Below are the code and all the weights of a small trained network. Each question names an input and a class and asks about switching units off, where a switched-off unit gives its printed mean instead of its output.

import numpy as np


def w(rows, s, z=0):
    codes = np.array(rows[::2]) - 128.0
    scale = np.full(codes.shape[1], s)
    scale[-1] = z or s
    return codes * scale


def norm(h):
    return h / np.sqrt((h * h).mean(-1, keepdims=True) + 1e-5)


def f(y):
    return y / 2 * (1 + np.tanh(0.7978845608 * (y + 0.044715 * y**3)))


def log_softmax(a):
    a = a - a.max(-1, keepdims=True)
    return a - np.log(np.exp(a).sum(-1, keepdims=True))


def net(x, mask):
    res = np.array(x, float).reshape(1, 6) / 4 @ E
    u = 0
    for l in range(2):
        y = f(norm(res) @ A[l][:, :-1].T + A[l][:, -1])
        res = res + np.where(mask[u : u + 5], y, B[l][:, -1]) @ B[l][:, :-1]
        u += 5
    return log_softmax(norm(res)[-1] @ U[:, :-1].T + U[:, -1])


A, B = {}, {}
E = w([
[88,151,152,82,150,101,110],'x0',
[96,45,253,131,93,92,200],'x1',
[129,123,130,129,130,126,128],'x2',
[128,124,155,148,104,117,75],'x3',
[131,199,152,157,130,104,162],'x4',
[131,128,124,112,110,124,130],'x5',
],0.0033)
A[0] = w([
[73,14,85,76,122,196,77,39],'L0N0',
[133,133,194,152,61,158,3,97],'L0N1',
[187,78,98,196,77,200,143,70],'L0N2',
[76,120,137,65,200,66,78,64],'L0N3',
[105,105,87,85,178,174,210,8],'L0N4',
],0.0051,0.0016)
B[0] = w([
[242,186,172,227,65,48,75,249],'L0N0',
[112,77,24,103,214,107,254,200],'L0N1',
[95,155,165,41,104,185,122,221],'L0N2',
[135,145,165,60,71,235,159,169],'L0N3',
[106,36,67,97,178,68,140,149],'L0N4',
],0.0061,0.0017)
A[1] = w([
[208,98,122,125,86,250,190,9],'L1N0',
[141,76,50,85,162,3,164,83],'L1N1',
[180,239,151,190,116,52,163,4],'L1N2',
[94,232,119,153,104,66,213,34],'L1N3',
[168,104,125,116,54,245,166,70],'L1N4',
],0.0048,0.0029)
B[1] = w([
[75,175,205,43,198,97,48,103],'L1N0',
[41,45,59,194,231,86,124,248],'L1N1',
[170,14,159,102,93,58,1,249],'L1N2',
[192,67,109,142,101,100,21,253],'L1N3',
[25,201,174,35,159,119,133,217],'L1N4',
],0.0061,0.00046)
U = w([
[106,126,124,184,113,173,188,254],'0',
[217,58,148,213,48,47,29,21],'1',
[33,211,209,29,129,227,150,34],'2',
[39,15,14,214,254,71,226,12],'3',
],0.0071,0.0055)

Each question gives the input, the list of numbers given to net, and the class t.
The units are the neurons (one row each of A and B). Each row of codes is followed by its name. A weight is (code - 128) times the scale printed after its matrix; where a second scale follows, it is the last column's (A, B and U).
mask holds one flag per neuron, layer by layer. A switched-off neuron (its flag False) gives its mean, the last column of its row in B, instead of its output. The means were averaged over made-up inputs and are rounded, as every weight is.
A unit's drop is (log p(t) with every unit on - log p(t) with that unit switched off) / (log p(t) with every unit on - log p(t) with every unit switched off).
The circuit of an input: a set's keep is (log p(t) with only the set's units on - log p(t) with every unit switched off) / (log p(t) with every unit on - log p(t) with every unit switched off). Starting from all 10 units, units are removed one at a time, each time the one whose removal leaves the highest keep (on an exact tie, the one counted first), for as long as the keep stays at least 0.8.
circuit, biggest first: the units of the circuit, biggest drop first
k most important neurons: the k neurons with the biggest drops, biggest first
k most important neurons of layer l: the k neurons of layer l with the biggest drops, biggest first
drop of u: that unit's drop, to one decimal
input [6,1,-1,7,-1,-3], class 3: circuit, biggest first => [L0N1]
input [-3,5,-5,-6,-2,3], class 3: circuit, biggest first => [L0N4, L1N1]
input [8,-3,-5,-3,-8,6], class 1: 2 most important neurons => [L0N0, L0N2]
input [-3,1,2,-6,-8,-3], class 1: 2 most important neurons => [L0N0, L0N1]
input [2,-5,-4,-6,1,6], class 3: 3 most important neurons of layer 0 => [L0N4, L0N2, L0N0]
input [-3,1,5,-4,-2,8], class 3: 3 most important neurons => [L0N4, L0N3, L1N1]
input [-6,7,4,8,6,-1], class 3: 3 most important neurons => [L0N0, L0N1, L0N3]
input [-7,-6,-5,-5,8,-1], class 1: 2 most important neurons of layer 1 => [L1N2, L1N3]
input [-7,0,2,4,6,-5], class 2: 2 most important neurons => [L0N2, L0N0]
input [0,-7,5,8,2,-2], class 3: circuit, biggest first => [L0N1, L0N0]
input [-5,5,7,-8,5,-4], class 3: 3 most important neurons => [L0N0, L0N3, L0N4]
input [5,3,-1,-7,-7,7], class 1: 3 most important neurons => [L0N0, L0N1, L0N3]
input [-7,4,-4,-7,-3,0], class 2: 2 most important neurons => [L0N2, L0N1]
input [4,0,4,5,-4,-1], class 3: 2 most important neurons of layer 0 => [L0N1, L0N2]
input [-6,0,8,4,0,0], class 2: circuit, biggest first => [L0N2]
input [3,4,-1,2,5,7], class 1: 3 most important neurons => [L0N2, L1N3, L0N4]
input [-6,1,7,-5,4,4], class 2: 3 most important neurons => [L0N2, L0N1, L0N0]
input [7,-4,-4,2,8,-4], class 1: 2 most important neurons => [L0N2, L1N2]
input [-7,-3,-2,6,-2,-8], class 2: 2 most important neurons of layer 0 => [L0N2, L0N4]
input [-5,-1,3,-5,7,-6], class 1: most important neuron => [L0N1]
input [-3,4,4,-7,-7,-4], class 1: 3 most important neurons of layer 0 => [L0N0, L0N1, L0N2]
input [2,4,-6,8,4,2], class 3: 2 most important neurons => [L0N1, L0N0]
input [7,5,-1,0,8,-4], class 1: 3 most important neurons of layer 1 => [L1N3, L1N2, L1N4]
input [-7,-4,-3,4,-1,8], class 2: drop of L0N2 => 0.5
input [-3,-1,3,-2,0,6], class 2: drop of L0N2 => 1.4
input [3,-5,-4,5,8,-1], class 1: drop of L1N4 => 0.0
input [1,-2,5,8,5,0], class 3: drop of L0N1 => 1.1
